Below are the code and all the weights of a small trained network. Each question names an input and a target symbol and asks about switching units off, where a switched-off unit gives its printed mean instead of its output.

import numpy as np


def w(rows, s, z=0):
    codes = np.array(rows[::2]) - 128.0
    scale = np.full(codes.shape[1], s)
    scale[-1] = z or s
    return codes * scale


def norm(h):
    return h / np.sqrt((h * h).mean(-1, keepdims=True) + 1e-5)


def f(y):
    return y / 2 * (1 + np.tanh(0.7978845608 * (y + 0.044715 * y**3)))


def softmax(a):
    e = np.exp(a - a.max(-1, keepdims=True))
    return e / e.sum(-1, keepdims=True)


def log_softmax(a):
    a = a - a.max(-1, keepdims=True)
    return a - np.log(np.exp(a).sum(-1, keepdims=True))


def net(x, mask):
    ids = ['ΓΔΞαβεζηθλμστφψω'.index(c) for c in x.split()]
    T = len(ids)
    res = E[ids] + P[:T]
    u = 0
    for l in range(2):
        r = norm(res)
        for j in range(2):
            rows = slice(2 * j, 2 * j + 2)
            q, k, v = (r @ M[l][rows].T for M in (Q, K, V))
            z = softmax(np.where(np.tri(T) > 0, q @ k.T / 2**0.5, -1e9)) @ v
            o = O[l][rows]
            res = res + np.where(mask[u + j], z, o[:, -1]) @ o[:, :-1]
        u += 2
        y = f(norm(res) @ A[l][:, :-1].T + A[l][:, -1])
        res = res + np.where(mask[u : u + 4], y, B[l][:, -1]) @ B[l][:, :-1]
        u += 4
    return log_softmax(norm(res)[-1] @ U[:, :-1].T + U[:, -1])


Q, K, V, O, A, B = {}, {}, {}, {}, {}, {}
E = w([
[163,161,61,135,147,169,150,36,84,116,162],'Γ',
[137,138,90,178,152,99,98,169,145,114,93],'Δ',
[102,78,85,181,94,210,94,105,72,148,142],'Ξ',
[106,105,80,145,150,133,97,163,130,137,75],'α',
[123,112,116,166,92,149,115,76,76,183,147],'β',
[157,91,77,187,84,167,85,145,148,138,141],'ε',
[146,70,101,148,160,129,138,101,137,76,113],'ζ',
[101,36,127,68,72,97,93,90,37,185,117],'η',
[121,95,151,75,180,65,174,136,102,83,127],'θ',
[231,131,133,131,123,114,138,96,185,167,112],'λ',
[149,136,130,213,98,143,168,181,115,114,132],'μ',
[65,146,155,193,85,94,153,94,145,115,156],'σ',
[110,119,163,71,123,183,147,110,140,76,254],'τ',
[135,160,135,78,162,126,150,179,148,192,92],'φ',
[194,113,169,82,97,112,98,116,196,140,175],'ψ',
[112,137,29,78,97,91,148,190,184,145,147],'ω',
],0.024)
P = w([
[147,171,107,36,1,44,111,65,19,99,124],'0',
[175,97,121,124,175,90,140,59,64,221,186],'1',
[146,164,78,48,90,154,125,59,72,97,140],'2',
[177,54,121,163,203,49,135,100,97,225,175],'3',
[128,148,107,60,82,152,107,101,80,111,123],'4',
[209,85,89,154,243,94,172,109,153,171,169],'5',
[120,143,113,63,85,167,109,124,109,112,113],'6',
[167,45,115,156,193,104,151,126,164,199,140],'7',
[105,134,135,82,87,181,120,142,131,111,103],'8',
[146,32,134,151,172,116,150,150,186,205,121],'9',
[97,117,159,94,97,185,125,177,166,99,87],'10',
[145,37,136,125,151,111,169,162,194,197,125],'11',
],0.011)
Q[0] = w([
[89,250,153,29,8,203,73,155,96,27,83],'0.h0',
[31,169,195,115,70,124,88,84,75,76,121],'0.h0',
[60,235,163,68,31,188,81,180,115,28,184],'0.h1',
[182,55,97,176,199,98,246,180,196,254,189],'0.h1',
],0.0071)
K[0] = w([
[176,133,49,137,136,115,64,81,22,111,112],'0.h0',
[165,166,143,118,158,126,148,89,63,122,153],'0.h0',
[113,179,96,112,141,86,63,83,20,168,174],'0.h1',
[102,105,159,95,98,136,170,223,254,152,162],'0.h1',
],0.0086)
V[0] = w([
[36,161,176,138,149,101,109,123,185,102,192],'0.h0',
[109,111,86,158,106,79,180,144,99,80,193],'0.h0',
[59,143,94,105,187,83,44,46,112,97,118],'0.h1',
[253,87,147,64,89,114,28,68,227,123,174],'0.h1',
],0.0059)
O[0] = w([
[156,139,181,163,83,4,143,106,126,26,160,4],'0.h0',
[82,65,114,122,167,202,147,117,26,42,156,183],'0.h0',
[44,128,131,101,47,128,191,1,225,132,83,104],'0.h1',
[255,191,146,96,37,80,184,193,99,119,135,210],'0.h1',
],0.0072,0.0041)
A[0] = w([
[90,218,129,167,141,93,107,130,72,52,39,67],'0.n0',
[93,106,192,76,161,142,193,54,114,124,128,135],'0.n1',
[81,193,65,132,158,102,35,108,117,49,3,2],'0.n2',
[137,125,99,177,174,99,96,171,166,170,173,73],'0.n3',
],0.008,0.007)
B[0] = w([
[106,198,171,165,135,36,159,185,115,222,192,137],'0.n0',
[123,130,159,143,166,2,89,173,129,149,129,254],'0.n1',
[121,150,208,171,168,165,67,81,246,177,171,211],'0.n2',
[15,112,159,141,157,153,206,93,130,117,174,240],'0.n3',
],0.0095,0.0023)
Q[1] = w([
[14,249,158,32,61,202,70,136,111,67,67],'1.h0',
[77,208,144,155,94,127,76,80,68,34,61],'1.h0',
[135,43,112,168,219,153,162,171,111,207,254],'1.h1',
[71,178,123,105,53,171,34,107,122,36,114],'1.h1',
],0.008)
K[1] = w([
[128,187,92,161,109,125,112,52,57,171,121],'1.h0',
[81,181,93,195,100,118,134,30,34,99,137],'1.h0',
[91,123,124,135,155,166,117,254,185,128,132],'1.h1',
[135,145,130,154,137,152,109,28,49,159,150],'1.h1',
],0.0094)
V[1] = w([
[106,82,163,1,141,108,110,147,120,123,202],'1.h0',
[80,185,154,120,104,181,156,139,124,151,244],'1.h0',
[118,115,136,33,132,138,167,167,146,160,171],'1.h1',
[187,128,223,124,166,151,158,102,113,143,23],'1.h1',
],0.0086)
O[1] = w([
[179,85,197,140,123,180,96,78,160,72,83,255],'1.h0',
[128,92,240,143,121,134,213,79,118,154,88,145],'1.h0',
[44,245,187,71,96,115,97,128,157,137,247,219],'1.h1',
[146,150,142,175,150,94,63,100,102,183,43,48],'1.h1',
],0.011,0.0042)
A[1] = w([
[180,121,97,248,118,129,120,94,175,127,202,89],'1.n0',
[181,101,59,222,30,151,121,75,77,138,205,210],'1.n1',
[254,104,224,176,234,105,73,174,140,236,212,200],'1.n2',
[132,126,70,169,79,198,83,118,145,13,123,6],'1.n3',
],0.0081,0.0012)
B[1] = w([
[68,119,157,5,138,8,71,202,31,212,173,176],'1.n0',
[178,135,195,144,246,75,124,210,173,170,165,216],'1.n1',
[126,207,117,255,28,142,62,36,35,127,194,254],'1.n2',
[65,176,93,219,148,38,107,97,126,33,153,175],'1.n3',
],0.0084)
U = w([
[105,190,169,61,152,182,100,155,84,116,67,195],'Γ',
[78,119,134,141,90,96,204,79,128,143,103,148],'Δ',
[154,88,182,113,180,135,136,124,172,186,112,147],'Ξ',
[122,107,132,112,154,164,93,97,204,149,84,225],'α',
[137,151,114,110,169,147,170,52,117,133,130,145],'β',
[137,155,159,140,124,146,183,205,102,108,99,171],'ε',
[162,97,99,123,143,92,73,164,214,136,164,63],'ζ',
[103,68,119,76,79,129,89,112,84,142,112,175],'η',
[118,121,119,140,138,102,69,75,146,50,105,163],'θ',
[141,129,49,109,34,140,141,134,113,130,136,200],'λ',
[100,102,86,143,115,252,89,117,2,71,154,36],'μ',
[93,115,206,92,157,58,105,148,90,93,104,122],'σ',
[179,79,204,140,118,166,112,67,168,80,114,176],'τ',
[43,180,159,160,107,150,82,48,109,147,161,2],'φ',
[205,157,138,137,66,149,116,141,119,100,114,171],'ψ',
[95,129,178,69,123,175,144,120,145,92,211,40],'ω',
],0.0097,0.0044)

Each question gives the input, a string of symbols that net reads in full, and the target symbol t.
The units are the heads (2 rows each of Q, K, V and O) and the neurons (one row each of A and B). Each row of codes is followed by its name. A weight is (code - 128) times the scale printed after its matrix; where a second scale follows, it is the last column's (O, A, B and U).
mask holds one flag per unit, layer by layer, with each layer's heads first. A switched-off unit (its flag False) gives its mean, the last column of its rows in O or B, instead of its output. The means were averaged over made-up inputs and are rounded, as every weight is.
A unit's drop is (log p(t) with every unit on - log p(t) with that unit switched off) / (log p(t) with every unit on - log p(t) with every unit switched off).
The circuit of an input: a set's keep is (log p(t) with only the set's units on - log p(t) with every unit switched off) / (log p(t) with every unit on - log p(t) with every unit switched off). Starting from all 12 units, units are removed one at a time, each time the one whose removal leaves the highest keep (on an exact tie, the one counted first), for as long as the keep stays at least 0.8.
units of the circuit, in order: the units of the circuit, biggest drop first
most important unit: the unit with the biggest drop
top k neurons: the k neurons with the biggest drops, biggest first
top k neurons in layer l: the k neurons of layer l with the biggest drops, biggest first
drop of u: that unit's drop, to one decimal
input Δ θ β σ, target σ: top neuron : [1.n0]
input φ ψ σ Δ Ξ α θ τ Δ Δ, target τ: units of the circuit, in order : [1.h0; 0.n1]
input ψ Δ ω Δ, target ω: top 2 neurons : [0.n3; 1.n2]
input ε ψ ζ, target θ: units of the circuit, in order : [1.n3; 1.h0]
input μ Δ σ φ σ ψ η Δ Ξ α ε, target ζ: units of the circuit, in order : [1.n2; 1.h0]
input η Δ Δ Ξ Δ Δ Δ μ τ Ξ, target τ: units of the circuit, in order : [1.h0; 0.n1]
input ζ τ Γ ε Ξ Γ μ, target ε: top 2 neurons in layer 1 : [1.n2; 1.n1]
input α Ξ ζ φ φ α Δ α ω Ξ, target ω: units of the circuit, in order : [1.h1; 0.h1]
input Ξ μ τ θ Δ μ Δ φ φ θ, target φ: units of the circuit, in order : [1.n2; 1.h1; 0.h1]
input μ α Ξ Ξ μ Ξ Δ Δ σ θ τ σ, target τ: top 2 neurons : [0.n1; 0.n3]
input α μ ζ η Δ, target φ: top 4 neurons : [0.n2; 1.n2; 0.n0; 1.n1]
input ε ζ ω φ α ψ ω Δ ε Ξ α, target α: top 3 neurons : [1.n2; 0.n2; 1.n0]
input ζ Δ Δ λ Ξ τ ψ Ξ Ξ ζ σ Δ, target σ: units of the circuit, in order : [0.h0; 1.n0]
input Δ Ξ Γ Δ τ Δ τ λ Ξ ω σ μ, target ω: units of the circuit, in order : [1.h1]
input β ζ Ξ Γ, target ζ: top 2 neurons : [1.n1; 1.n2]
input ε α ζ Δ Ξ ζ ω Γ ε, target ζ: units of the circuit, in order : [1.n1; 1.n2]
input Δ Ξ Ξ Ξ, target Ξ: top 2 neurons : [1.n1; 1.n2]
input α ψ τ μ Γ, target β: top 2 neurons : [1.n2; 1.n1]
input μ ψ τ σ Δ ζ μ η, target μ: top 2 neurons : [1.n2; 1.n0]
input α Δ λ Δ Ξ ω τ Γ λ φ φ ζ, target φ: most important unit : 1.h1
input β Δ ψ β θ ζ α, target α: top 2 neurons : [0.n2; 1.n2]
input Δ Δ Γ α τ ζ φ μ φ Ξ, target φ: top 2 neurons : [1.n2; 0.n3]
input φ α τ Γ τ α, target τ: top 2 neurons : [0.n1; 0.n3]
input ω Δ Δ μ φ β σ Δ ω α, target ω: top 2 neurons : [0.n3; 1.n2]
input Ξ ψ μ, target ε: top 2 neurons : [1.n1; 1.n2]
input ζ Δ ψ, target τ: drop of 1.n1 : 0.0
input ζ μ Ξ μ ψ Γ, target ψ: most important unit : 0.h1
input ζ ψ τ λ, target ψ: drop of 0.h1 : 0.8
input φ σ β Δ λ Ξ ε ψ σ ζ α σ, target σ: drop of 0.h1 : -0.1
input φ Ξ ε Δ θ μ ψ, target τ: drop of 0.h0 : -0.1
